Below is a small trained network, with its code and all its weights. Each question gives an input and a target symbol and asks what happens when units are switched off, that is, made to give their printed mean instead of their output.

import numpy as np


def w(rows, s, z=0):
    codes = np.array(rows[::2]) - 128.0
    scale = np.full(codes.shape[1], s)
    scale[-1] = z or s
    return codes * scale


def f(y):
    return np.maximum(y, 0)


def softmax(a):
    e = np.exp(a - a.max(-1, keepdims=True))
    return e / e.sum(-1, keepdims=True)


def log_softmax(a):
    a = a - a.max(-1, keepdims=True)
    return a - np.log(np.exp(a).sum(-1, keepdims=True))


def net(x, mask):
    ids = ['ΛΠΦΨΩβγδεμ'.index(c) for c in x.split()]
    T = len(ids)
    res = E[ids] + P[:T]
    r = res
    for j in range(3):
        rows = slice(3 * j, 3 * j + 3)
        q, k, v = (r @ M[0][rows].T for M in (Q, K, V))
        z = softmax(np.where(np.tri(T) > 0, q @ k.T / 3**0.5, -1e9)) @ v
        o = O[0][rows]
        res = res + np.where(mask[j], z, o[:, -1]) @ o[:, :-1]
    y = f(res @ A[0][:, :-1].T + A[0][:, -1])
    res = res + np.where(mask[3:7], y, B[0][:, -1]) @ B[0][:, :-1]
    return log_softmax(res[-1] @ U[:, :-1].T + U[:, -1])


Q, K, V, O, A, B = {}, {}, {}, {}, {}, {}
E = w([
[160,91,136,152,129,157,107,91,120,28,188,151],'Λ',
[106,35,126,145,154,102,133,110,108,139,165,184],'Π',
[99,88,157,106,75,120,183,80,38,82,160,130],'Φ',
[154,162,90,95,145,202,110,144,32,175,173,127],'Ψ',
[98,153,130,166,231,127,146,47,135,125,144,96],'Ω',
[77,179,176,150,173,89,57,141,161,122,180,133],'β',
[113,118,165,173,108,155,105,45,125,140,76,100],'γ',
[98,87,186,76,153,176,146,143,140,84,153,146],'δ',
[138,157,123,163,144,110,166,106,141,67,130,254],'ε',
[192,108,163,173,176,173,173,132,193,143,168,116],'μ',
],0.019)
P = w([
[2,92,78,183,75,223,189,22,251,77,194,210],'0',
[102,109,197,222,108,178,150,87,133,106,220,194],'1',
[93,127,176,208,122,149,133,132,112,102,158,187],'2',
[89,135,172,196,145,139,123,150,95,90,118,156],'3',
[109,123,166,181,141,123,133,148,86,113,99,136],'4',
[121,115,156,166,154,117,131,149,84,108,83,127],'5',
[137,110,151,146,161,106,129,134,84,101,78,132],'6',
[159,106,145,129,170,97,118,127,82,96,71,143],'7',
[174,101,140,117,184,82,112,116,79,91,70,138],'8',
[191,93,139,106,185,53,100,106,84,81,71,136],'9',
[190,103,138,104,194,44,71,108,82,69,62,138],'10',
],0.0089)
Q[0] = w([
[102,154,181,189,137,160,144,28,19,86,49,154],'head 1',
[184,172,70,89,20,105,240,155,138,77,185,121],'head 1',
[197,27,207,173,149,148,152,88,195,98,200,147],'head 1',
[105,95,225,191,233,156,143,140,74,50,232,195],'head 2',
[172,118,129,160,143,76,140,66,138,49,182,119],'head 2',
[74,120,209,165,155,117,162,124,168,60,163,146],'head 2',
[77,146,59,91,53,45,129,182,159,94,168,107],'head 3',
[137,126,167,185,165,114,79,60,89,53,143,189],'head 3',
[37,90,254,140,126,114,93,44,117,110,79,175],'head 3',
],0.0082)
K[0] = w([
[223,74,173,28,158,1,133,140,62,110,88,89],'head 1',
[26,78,135,179,64,212,158,119,70,159,168,135],'head 1',
[180,196,47,78,166,170,99,164,50,178,123,129],'head 1',
[212,146,93,51,206,120,91,220,15,153,102,120],'head 2',
[155,167,86,143,103,144,69,128,86,174,135,98],'head 2',
[130,184,46,97,139,188,103,145,80,169,174,120],'head 2',
[19,85,127,164,112,152,146,73,142,154,158,157],'head 3',
[201,135,110,65,168,142,77,166,35,168,107,95],'head 3',
[210,213,26,64,132,172,86,167,55,182,155,144],'head 3',
],0.0091)
V[0] = w([
[210,154,177,199,108,120,44,107,172,146,40,136],'head 1',
[111,39,184,134,180,135,35,180,152,192,155,172],'head 1',
[130,88,202,100,16,171,9,81,122,138,2,90],'head 1',
[84,166,186,166,214,69,156,121,136,120,122,63],'head 2',
[204,24,88,195,54,58,78,108,113,125,73,58],'head 2',
[122,90,107,45,168,95,210,189,136,66,247,88],'head 2',
[169,139,93,126,169,209,161,54,172,171,134,70],'head 3',
[101,126,82,73,140,166,138,186,131,47,236,118],'head 3',
[185,120,180,110,113,170,237,190,179,112,112,173],'head 3',
],0.0076)
O[0] = w([
[104,165,116,115,177,185,191,89,223,97,145,162,96],'head 1',
[50,59,95,148,169,79,200,144,159,102,198,41,158],'head 1',
[86,102,232,101,160,225,139,62,175,93,161,141,101],'head 1',
[155,140,40,60,99,109,144,1,184,124,145,128,87],'head 2',
[197,62,78,162,56,200,58,137,150,126,131,93,2],'head 2',
[85,56,220,87,161,89,109,33,135,183,86,159,75],'head 2',
[208,113,156,108,239,72,220,124,118,227,170,131,182],'head 3',
[222,139,100,33,109,178,159,130,136,15,201,36,175],'head 3',
[186,102,132,108,136,164,181,190,222,116,32,153,93],'head 3',
],0.007,0.0071)
A[0] = w([
[111,118,154,117,121,125,188,113,128,104,185,199,7],'neuron 1',
[131,120,43,199,148,28,132,83,80,156,108,190,10],'neuron 2',
[101,108,135,119,20,140,119,85,57,114,141,172,3],'neuron 3',
[104,83,94,152,150,144,98,113,254,68,92,140,228],'neuron 4',
],0.0065,0.0021)
B[0] = w([
[137,161,154,147,82,122,102,140,123,143,88,2,212],'neuron 1',
[98,126,115,128,132,238,107,144,183,124,88,89,253],'neuron 2',
[131,154,139,72,106,142,94,182,187,228,142,126,163],'neuron 3',
[117,117,117,160,61,104,84,134,195,155,152,222,187],'neuron 4',
],0.01,0.0062)
U = w([
[93,175,98,104,117,36,113,109,175,149,180,132,55],'Λ',
[94,1,81,172,103,128,110,163,134,157,78,70,76],'Π',
[82,91,197,139,164,180,130,66,150,151,116,226,190],'Φ',
[109,62,204,81,160,92,180,86,121,69,22,115,227],'Ψ',
[215,95,121,133,136,88,196,135,189,201,116,149,80],'Ω',
[170,148,191,90,81,118,60,141,172,209,83,84,3],'β',
[141,170,109,122,96,133,128,177,145,75,12,162,117],'γ',
[152,147,169,193,187,106,165,145,16,166,128,120,203],'δ',
[156,139,105,70,177,211,147,82,131,135,80,61,165],'ε',
[250,101,111,112,94,213,111,141,164,30,200,74,97],'μ',
],0.0053,0.0038)

Each question gives the input, a string of symbols that net reads in full, and the target symbol t.
The units are the heads (3 rows each of Q, K, V and O) and the neurons (one row each of A and B). Each row of codes is followed by its name. A weight is (code - 128) times the scale printed after its matrix; where a second scale follows, it is the last column's (O, A, B and U).
mask holds one flag per unit, heads first, then neurons. A switched-off unit (its flag False) gives its mean, the last column of its rows in O or B, instead of its output. The means were averaged over made-up inputs and are rounded, as every weight is.
A unit's drop is (log p(t) with every unit on - log p(t) with that unit switched off) / (log p(t) with every unit on - log p(t) with every unit switched off).
The circuit of an input: a set's keep is (log p(t) with only the set's units on - log p(t) with every unit switched off) / (log p(t) with every unit on - log p(t) with every unit switched off). Starting from all 7 units, units are removed one at a time, each time the one whose removal leaves the highest keep (on an exact tie, the one counted first), for as long as the keep stays at least 0.8.
circuit, biggest first: the units of the circuit, biggest drop first
most important unit: the unit with the biggest drop
top k neurons: the k neurons with the biggest drops, biggest first
which heads matter: for each layer, one digit per head in row order, 1 if its drop is at least 0.15 and else 0, layers parted by /
drop of u: that unit's drop, to one decimal
input δ γ γ Π, target Π: circuit, biggest first : (head 1; head 3; head 2)
input β Φ γ δ, target Ψ: which heads matter : 010
input Ψ γ γ γ β μ Φ γ γ δ γ, target μ: circuit, biggest first : (head 2; head 3)
input ε δ γ ε γ δ Ω, target ε: circuit, biggest first : (neuron 2; head 2)
input β Ψ γ, target δ: most important unit : head 2
input γ μ γ, target Ω: which heads matter : 011
input Ψ δ γ γ, target Ψ: which heads matter : 111
input γ γ Λ Π γ μ Λ ε Ψ δ, target δ: which heads matter : 101
input Ω Ψ δ μ, target δ: circuit, biggest first : (head 2; head 1)
input Ψ γ γ Ψ, target Φ: which heads matter : 101
input Λ Π Π, target Π: circuit, biggest first : (head 1; neuron 2)
input Φ Φ γ Ψ Π Π Λ, target δ: circuit, biggest first : (head 2; head 1)
input δ γ β γ μ γ γ, target Φ: circuit, biggest first : (head 1; neuron 4)
input γ ε δ, target Ψ: circuit, biggest first : (head 2; head 3)
input γ Λ γ Ω γ γ Π γ μ, target Ω: which heads matter : 011
input γ γ γ γ Φ γ, target β: which heads matter : 111
input γ γ ε Φ, target β: which heads matter : 100
input δ γ ε γ ε γ β, target Λ: which heads matter : 110
input ε γ δ γ Ω Ψ γ γ γ, target μ: circuit, biggest first : (head 2)
input ε Ψ Π γ δ, target δ: which heads matter : 110
input Ψ Π γ ε, target δ: which heads matter : 011
input δ Ω γ γ μ ε Ω Ω, target ε: which heads matter : 110
input Ψ γ γ, target Ψ: top neuron : (neuron 1)
input γ Π Π Π γ ε δ γ γ, target Φ: circuit, biggest first : (head 1; head 3)
input μ γ Φ μ μ γ ε ε γ, target γ: which heads matter : 111
input γ μ γ Π γ, target Π: circuit, biggest first : (head 2; head 3; head 1)
input ε γ ε γ γ γ γ β β γ ε, target Φ: top 2 neurons : (neuron 4; neuron 2)
input Ψ γ Λ, target δ: drop of head 3 : 0.1
input ε γ Φ γ γ γ Φ γ, target β: drop of head 3 : 0.7
